[[131 139 157]
 [113 138 122]
 [138 121 122]
 [124 119 120]]
:
[131 138 122]

[[112 151 110 113]
 [112 151 110 113]
 [150 110 153 149]]
:
[112 151 153]

[[121 107 100]
 [110 105 125]
 [109 106 126]
 [125 103 102]]
:
[121 105 126]

[[118 124 124 112 123]
 [118 131 118 130 121]
 [118 131 122 103 121]
 [123 137 122 112 119]
 [118 142 116 117 116]]
:
[118 131 122 112 116]

[[138 146 126 138 128]
 [122 112 125 121 128]
 [133 152 131 133 134]
 [135 113 117 135 118]]
:
[138 112 131 135]

[[113 113]
 [121 122]
 [101 102]]
:
[113 122]

[[121 128 128]
 [124 102 104]
 [128 122 122]
 [120 128 128]]
:
[121 102 122]

[[124 120 108]
 [106 110 126]
 [102 115 124]
 [103 115 122]]
:
[124 110 124]
---
[[138 127 150]
 [115 140 133]]
:
[[138 127]
 [115 140]]

[[130 125 129 136]
 [104 134 130 119]
 [135 123 129 141]]
:
[[130 125]
 [104 134]]

[[129 106]
 [133 131]
 [141 133]
 [121 126]]
:
[[129 106]
 [133 131]]

[[122 116]
 [134 113]
 [119 105]]
:
[[122 116]
 [134 113]]

[[146 125]
 [131 109]
 [150 128]
 [133 134]
 [131 107]]
:
[[146 125]
 [131 109]]

[[133 140 123 110 131]
 [136 132 124 101 149]
 [130 137 125 116 141]
 [132 122 127 120 127]
 [137 126 124 102 139]]
:
[[133 140]
 [136 132]]

[[115 121 125]
 [147 136 115]
 [140 137 158]]
:
[[115 121]
 [147 136]]
---
[[136 106 108 143 126 139 105 112 120 136 131 125 140 103 122 109]
 [114 130 132 114 144 124 130 137 140 118 144 114 126 129 141 134]
 [135 114 114 144 123 139 113 117 121 136 127 127 138 115 122 113]
 [117 120 119 115 140 140 121 128 135 124 143 120 138 123 135 124]
 [120 116 118 118 133 138 115 120 130 128 140 119 136 114 126 116]
 [143 125 123 135 119 143 125 122 122 143 117 142 142 133 123 124]]
:
[[143 125 123 135 119 143 125 122 122 143 117 142 142 133 123 124]
 [120 116 118 118 133 138 115 120 130 128 140 119 136 114 126 116]
 [117 120 119 115 140 140 121 128 135 124 143 120 138 123 135 124]
 [135 114 114 144 123 139 113 117 121 136 127 127 138 115 122 113]
 [114 130 132 114 144 124 130 137 140 118 144 114 126 129 141 134]
 [136 106 108 143 126 139 105 112 120 136 131 125 140 103 122 109]]

[[127 134]
 [151 115]
 [119 105]
 [132 133]
 [136 135]
 [141 133]]
:
[[141 133]
 [136 135]
 [132 133]
 [119 105]
 [151 115]
 [127 134]]

[[129 129 128 127 127 129 128]
 [145 106 125 125 127 112 147]
 [129 128 128 127 128 129 128]
 [112 151 130 130 129 145 108]]
:
[[112 151 130 130 129 145 108]
 [129 128 128 127 128 129 128]
 [145 106 125 125 127 112 147]
 [129 129 128 127 127 129 128]]

[[123 110 135 138]
 [110 135 107 145]
 [138 134 109 127]
 [133 113 126 118]
 [149 114 149 124]
 [146 146 125 140]
 [128 145 120 122]
 [131 116 111 149]
 [128 129 131 120]
 [128 129 125 133]]
:
[[128 129 125 133]
 [128 129 131 120]
 [131 116 111 149]
 [128 145 120 122]
 [146 146 125 140]
 [149 114 149 124]
 [133 113 126 118]
 [138 134 109 127]
 [110 135 107 145]
 [123 110 135 138]]

[[115 113 110 136 113 117]
 [143 144 135 113 146 144]
 [132 130 118 126 132 136]
 [132 131 120 118 133 137]
 [149 151 148 124 153 149]]
:
[[149 151 148 124 153 149]
 [132 131 120 118 133 137]
 [132 130 118 126 132 136]
 [143 144 135 113 146 144]
 [115 113 110 136 113 117]]

[[112 150 145 149  99 153 108 114 149 150 148 144 118 149]
 [140 108 113 112 139 116 132 142 108 116 113 112 134 102]]
:
[[140 108 113 112 139 116 132 142 108 116 113 112 134 102]
 [112 150 145 149  99 153 108 114 149 150 148 144 118 149]]

[[133 131 137 139 120 149 124 134 137]
 [128 129 137 122 130 138 122 133 131]
 [129 130 135 122 133 138 124 134 129]
 [126 125 137 115 133 129 119 130 129]]
:
[[126 125 137 115 133 129 119 130 129]
 [129 130 135 122 133 138 124 134 129]
 [128 129 137 122 130 138 122 133 131]
 [133 131 137 139 120 149 124 134 137]]

[[138 139 137 140 141 145 138 133 148 132]
 [132 129 129 131 133 126 130 135 122 133]
 [136 137 135 139 140 145 135 128 149 127]]
:
[[136 137 135 139 140 145 135 128 149 127]
 [132 129 129 131 133 126 130 135 122 133]
 [138 139 137 140 141 145 138 133 148 132]]
---
[[114 149 129 136 143]
 [139 137 146 145 123]
 [133 149 152 154 133]
 [107 146 119 128 147]]
:
[114 137 152 128]

[[150 124 143 135]
 [108 144 112 131]]
:
[150 144]

[[149 143]
 [120 133]
 [119 128]
 [118 142]
 [140 114]]
:
[149 133]

[[107  98 154]
 [110 142 147]]
:
[107 142]

[[132 130 124 119]
 [125 118 124 127]
 [133 151 126 107]]
:
[132 118 126]

[[127 128 140 149 147]
 [133 144 147 138 123]
 [135 128 113 105 108]
 [132 133 123 109 103]]
:
[127 144 113 109]
